The rows lie along a hidden order. The number after each row says roughly how far along it the row is, from 0 to 20. A new part has a new order.
In the rows, 100 means zero.
[107,131,110,76,85,124,128,78,112,99,75,100,125,58,98,92,102,40,114,103,134,133,96,94,97,103,122,100,106,131,68,83,97,95,117,140,136,91,81,120,174,84,120,145,85,139,94,129,80]
8
[114,112,87,110,82,94,100,83,96,121,119,89,172,64,81,101,56,90,129,91,142,67,74,112,109,62,112,109,98,146,71,87,115,94,141,78,148,145,87,48,130,96,42,144,91,125,46,119,88]
7
[88,87,65,151,83,103,91,105,90,101,128,72,143,93,80,106,69,155,111,99,95,37,90,116,99,95,129,80,106,109,81,87,76,90,126,50,107,156,91,49,81,82,50,101,85,117,60,98,80]
5
[94,95,121,114,79,89,90,79,83,115,111,128,140,62,93,91,43,197,94,81,137,95,78,117,106,65,67,94,94,95,71,113,131,92,106,79,104,111,89,43,94,139,84,104,133,105,116,99,86]
20
[75,74,82,109,117,99,114,133,93,74,99,99,55,153,112,99,114,132,80,86,65,91,128,90,94,131,92,92,101,76,157,120,67,106,68,67,67,85,120,116,52,106,149,65,117,88,138,74,131]
17
[94,84,72,142,80,94,97,92,88,105,129,87,161,69,78,102,56,179,114,89,115,48,80,119,107,79,100,83,101,113,78,104,101,90,123,66,119,158,82,39,91,94,41,112,100,117,67,101,82]
9
[107,117,140,78,87,97,132,77,97,122,90,136,136,64,97,91,65,55,108,85,159,155,84,104,102,65,78,115,95,123,70,90,136,94,112,153,123,94,91,97,142,113,104,137,108,116,108,121,86]
16
[105,102,53,116,90,116,93,99,108,100,108,65,120,96,80,108,123,64,127,118,92,36,96,96,97,108,148,91,111,130,77,89,72,97,140,57,127,125,80,86,103,66,47,123,70,126,55,111,83]
0
[122,146,104,76,99,116,106,81,122,112,77,88,90,76,107,98,143,36,109,118,117,167,99,91,97,97,119,114,104,121,76,79,107,102,106,150,124,83,99,150,174,89,109,128,80,106,81,125,91]
6
[108,123,85,83,92,125,105,80,117,105,81,80,128,75,88,98,141,36,119,115,112,108,95,94,98,100,138,88,110,135,66,82,91,97,125,108,141,93,90,121,161,76,69,146,70,134,65,125,83]
3
[122,122,138,64,124,82,82,100,110,108,96,117,46,112,144,100,135,43,89,97,89,176,109,92,99,111,77,136,91,84,111,87,130,121,77,196,78,93,137,161,107,111,163,82,100,48,131,106,128]
16
[86,101,144,92,75,110,133,74,98,103,78,141,120,59,96,86,68,73,106,88,152,150,93,95,98,86,73,93,100,112,59,102,108,87,98,135,115,96,86,83,119,116,103,122,115,146,133,94,77]
18
[112,121,91,100,81,101,96,80,102,121,110,99,185,65,73,99,71,74,141,98,140,77,73,107,104,61,106,104,102,150,68,83,118,87,142,89,161,130,83,59,143,89,41,153,81,126,71,124,85]
6
[140,136,79,78,114,105,73,105,133,117,92,64,68,125,98,111,188,26,105,143,82,108,110,91,100,121,141,111,105,103,92,80,90,116,109,106,99,77,109,158,120,73,87,104,67,82,57,116,100]
1
